Below are the code and all the weights of a small trained network. Each question names an input and a target symbol and asks about switching units off, where a switched-off unit gives its printed mean instead of its output.

import numpy as np


def w(rows, s, z=0):
    codes = np.array(rows[::2]) - 128.0
    scale = np.full(codes.shape[1], s)
    scale[-1] = z or s
    return codes * scale


def f(y):
    return y / 2 * (1 + np.tanh(0.7978845608 * (y + 0.044715 * y**3)))


def softmax(a):
    e = np.exp(a - a.max(-1, keepdims=True))
    return e / e.sum(-1, keepdims=True)


def log_softmax(a):
    a = a - a.max(-1, keepdims=True)
    return a - np.log(np.exp(a).sum(-1, keepdims=True))


def net(x, mask):
    ids = ['δεθλμσ'.index(c) for c in x.split()]
    T = len(ids)
    res = E[ids] + P[:T]
    u = 0
    for l in range(3):
        q, k, v = (res @ M[l].T for M in (Q, K, V))
        z = softmax(np.where(np.tri(T) > 0, q @ k.T / 2**0.5, -1e9)) @ v
        res = res + np.where(mask[u], z, O[l][:, -1]) @ O[l][:, :-1]
        u += 1
        y = f(res @ A[l][:, :-1].T + A[l][:, -1])
        res = res + np.where(mask[u : u + 8], y, B[l][:, -1]) @ B[l][:, :-1]
        u += 8
    return log_softmax(res[-1] @ U[:, :-1].T + U[:, -1])


Q, K, V, O, A, B = {}, {}, {}, {}, {}, {}
E = w([
[116,10,145,215,188],'δ',
[156,156,166,200,173],'ε',
[73,78,84,137,138],'θ',
[102,182,116,118,70],'λ',
[205,156,45,16,115],'μ',
[158,214,207,133,103],'σ',
],0.012)
P = w([
[92,209,179,8,213],'0',
[106,219,131,56,185],'1',
[115,212,109,99,160],'2',
[122,206,93,127,132],'3',
[128,197,85,146,108],'4',
[141,191,80,159,89],'5',
[147,179,76,169,68],'6',
[158,172,75,178,53],'7',
[159,173,79,183,32],'8',
[165,173,77,190,18],'9',
[176,162,76,195,3],'10',
],0.0045)
Q[0] = w([
[136,7,110,142,158],'L0H0',
[84,121,114,126,81],'L0H0',
],0.013)
K[0] = w([
[2,70,205,240,122],'L0H0',
[21,47,43,70,153],'L0H0',
],0.0068)
V[0] = w([
[92,90,166,216,231],'L0H0',
[3,147,119,182,62],'L0H0',
],0.0057)
O[0] = w([
[14,207,145,63,95,1],'L0H0',
[133,150,254,101,206,78],'L0H0',
],0.0065,0.0028)
A[0] = w([
[146,210,185,59,137,168],'L0N0',
[150,121,6,176,50,127],'L0N1',
[103,216,177,144,63,202],'L0N2',
[75,166,89,6,75,127],'L0N3',
[188,153,115,124,70,167],'L0N4',
[188,145,152,148,81,172],'L0N5',
[86,144,1,55,135,252],'L0N6',
[91,131,55,138,162,177],'L0N7',
],0.0077,0.0035)
B[0] = w([
[139,185,163,121,152,165],'L0N0',
[188,63,142,78,121,255],'L0N1',
[160,187,165,126,103,215],'L0N2',
[108,112,156,2,172,150],'L0N3',
[196,145,125,129,106,222],'L0N4',
[187,148,139,159,125,206],'L0N5',
[106,86,48,27,80,234],'L0N6',
[90,47,68,119,103,165],'L0N7',
],0.0081,0.0046)
Q[1] = w([
[203,126,95,81,3],'L1H0',
[168,194,215,178,219],'L1H0',
],0.0036)
K[1] = w([
[253,115,87,152,43],'L1H0',
[116,211,169,207,214],'L1H0',
],0.0038)
V[1] = w([
[179,225,238,233,53],'L1H0',
[252,181,165,64,113],'L1H0',
],0.0036)
O[1] = w([
[98,247,2,81,139,74],'L1H0',
[67,140,48,245,160,254],'L1H0',
],0.0044,0.0055)
A[1] = w([
[124,68,157,72,126,132],'L1N0',
[58,108,62,136,254,165],'L1N1',
[80,152,78,35,98,59],'L1N2',
[87,202,146,176,119,176],'L1N3',
[153,141,115,168,68,252],'L1N4',
[98,152,159,191,82,251],'L1N5',
[112,151,230,115,250,160],'L1N6',
[125,153,237,78,116,98],'L1N7',
],0.0091,0.0044)
B[1] = w([
[111,186,97,148,77,183],'L1N0',
[84,60,255,99,159,160],'L1N1',
[183,98,238,146,217,162],'L1N2',
[161,189,59,101,113,200],'L1N3',
[114,181,109,62,148,254],'L1N4',
[117,207,101,73,143,203],'L1N5',
[177,54,197,100,185,151],'L1N6',
[161,84,169,156,211,135],'L1N7',
],0.0081,0.0078)
Q[2] = w([
[199,133,146,18,40],'L2H0',
[69,100,92,104,1],'L2H0',
],0.0051)
K[2] = w([
[160,128,77,23,94],'L2H0',
[135,3,137,93,47],'L2H0',
],0.0069)
V[2] = w([
[254,199,32,135,108],'L2H0',
[247,185,115,39,221],'L2H0',
],0.0034)
O[2] = w([
[176,1,200,203,187,227],'L2H0',
[166,88,221,35,220,255],'L2H0',
],0.0042,0.0091)
A[2] = w([
[55,150,140,96,130,252],'L2N0',
[103,98,112,138,41,103],'L2N1',
[153,90,247,133,174,96],'L2N2',
[176,179,145,92,161,70],'L2N3',
[192,187,129,68,122,133],'L2N4',
[120,191,36,97,4,154],'L2N5',
[155,80,254,123,182,47],'L2N6',
[62,211,15,117,77,254],'L2N7',
],0.0083,0.0036)
B[2] = w([
[164,175,143,72,166,157],'L2N0',
[145,72,105,172,45,136],'L2N1',
[67,122,30,229,208,165],'L2N2',
[53,74,138,143,78,214],'L2N3',
[29,73,145,112,128,249],'L2N4',
[16,151,2,253,148,149],'L2N5',
[69,117,29,212,169,165],'L2N6',
[136,236,16,113,10,141],'L2N7',
],0.0068,0.012)
U = w([
[89,85,115,213,195,133],'δ',
[168,119,218,3,144,252],'ε',
[122,173,54,135,88,162],'θ',
[71,76,147,180,77,1],'λ',
[132,110,86,194,103,78],'μ',
[171,150,98,178,158,88],'σ',
],0.0065,0.0035)

Each question gives the input, a string of symbols that net reads in full, and the target symbol t.
The units are the heads (2 rows each of Q, K, V and O) and the neurons (one row each of A and B). Each row of codes is followed by its name. A weight is (code - 128) times the scale printed after its matrix; where a second scale follows, it is the last column's (O, A, B and U).
mask holds one flag per unit, layer by layer, with each layer's heads first. A switched-off unit (its flag False) gives its mean, the last column of its rows in O or B, instead of its output. The means were averaged over made-up inputs and are rounded, as every weight is.
A unit's drop is (log p(t) with every unit on - log p(t) with that unit switched off) / (log p(t) with every unit on - log p(t) with every unit switched off).
The circuit of an input: a set's keep is (log p(t) with only the set's units on - log p(t) with every unit switched off) / (log p(t) with every unit on - log p(t) with every unit switched off). Starting from the 12 units with the biggest drops (on a tie, the unit counted first), units are removed one at a time, each time the one whose removal leaves the highest keep (on an exact tie, the one counted first), for as long as the keep stays at least 0.8.
units of the circuit, in order: the units of the circuit, biggest drop first
k most important neurons: the k neurons with the biggest drops, biggest first
top k neurons in layer l: the k neurons of layer l with the biggest drops, biggest first
drop when u is switched off: that unit's drop, to one decimal
input λ σ λ λ λ λ, target θ: units of the circuit, in order -> L2N7; L1H0; L1N1
input θ ε δ ε λ δ σ, target δ: units of the circuit, in order -> L1N7; L0H0; L0N6; L2N2
input θ σ ε θ λ λ θ σ σ θ ε, target ε: 2 most important neurons -> L0N6; L1N0
input σ σ θ ε λ λ, target ε: 3 most important neurons -> L1N2; L1N0; L0N3
input ε λ σ δ ε, target ε: 4 most important neurons -> L0N6; L1N2; L0N3; L2N5
input δ θ ε δ λ θ δ ε σ θ λ, target ε: 2 most important neurons -> L0N3; L1N2
input λ σ σ δ σ, target θ: top 2 neurons in layer 0 -> L0N1; L0N3
input ε λ λ σ σ ε λ ε ε, target θ: top 2 neurons in layer 1 -> L1N2; L1N7
input ε δ θ δ ε δ σ λ, target δ: top 2 neurons in layer 0 -> L0N3; L0N2
input σ λ σ θ θ, target ε: 2 most important neurons -> L1N2; L1N1
input θ σ δ δ λ λ δ, target θ: top 2 neurons in layer 1 -> L1N2; L1N7
input λ λ δ δ, target ε: top 2 neurons in layer 2 -> L2N0; L2N5
input σ θ σ λ, target δ: top 3 neurons in layer 1 -> L1N2; L1N3; L1N0
input ε θ θ δ σ λ θ λ σ θ, target θ: 2 most important neurons -> L2N7; L1N6
input λ λ ε δ λ σ λ μ δ, target ε: 3 most important neurons -> L1N2; L1N1; L2N5
input ε μ θ, target λ: top 4 neurons in layer 1 -> L1N4; L1N5; L1N0; L1N3
input ε ε ε θ θ θ ε, target θ: top 2 neurons in layer 2 -> L2N7; L2N5
input λ λ δ δ δ λ ε λ ε σ λ, target θ: top neuron in layer 0 -> L0N6
input δ θ σ ε σ λ σ, target θ: top neuron in layer 2 -> L2N7
input μ μ σ δ μ δ δ μ σ δ, target θ: top 2 neurons in layer 1 -> L1N2; L1N4
input ε θ δ λ ε σ λ δ σ θ, target ε: top 2 neurons in layer 1 -> L1N2; L1N3
input ε λ λ ε σ, target δ: drop when L1N6 is switched off -> 1.1
input σ θ θ θ σ θ ε ε σ σ θ, target θ: drop when L1N6 is switched off -> 0.1
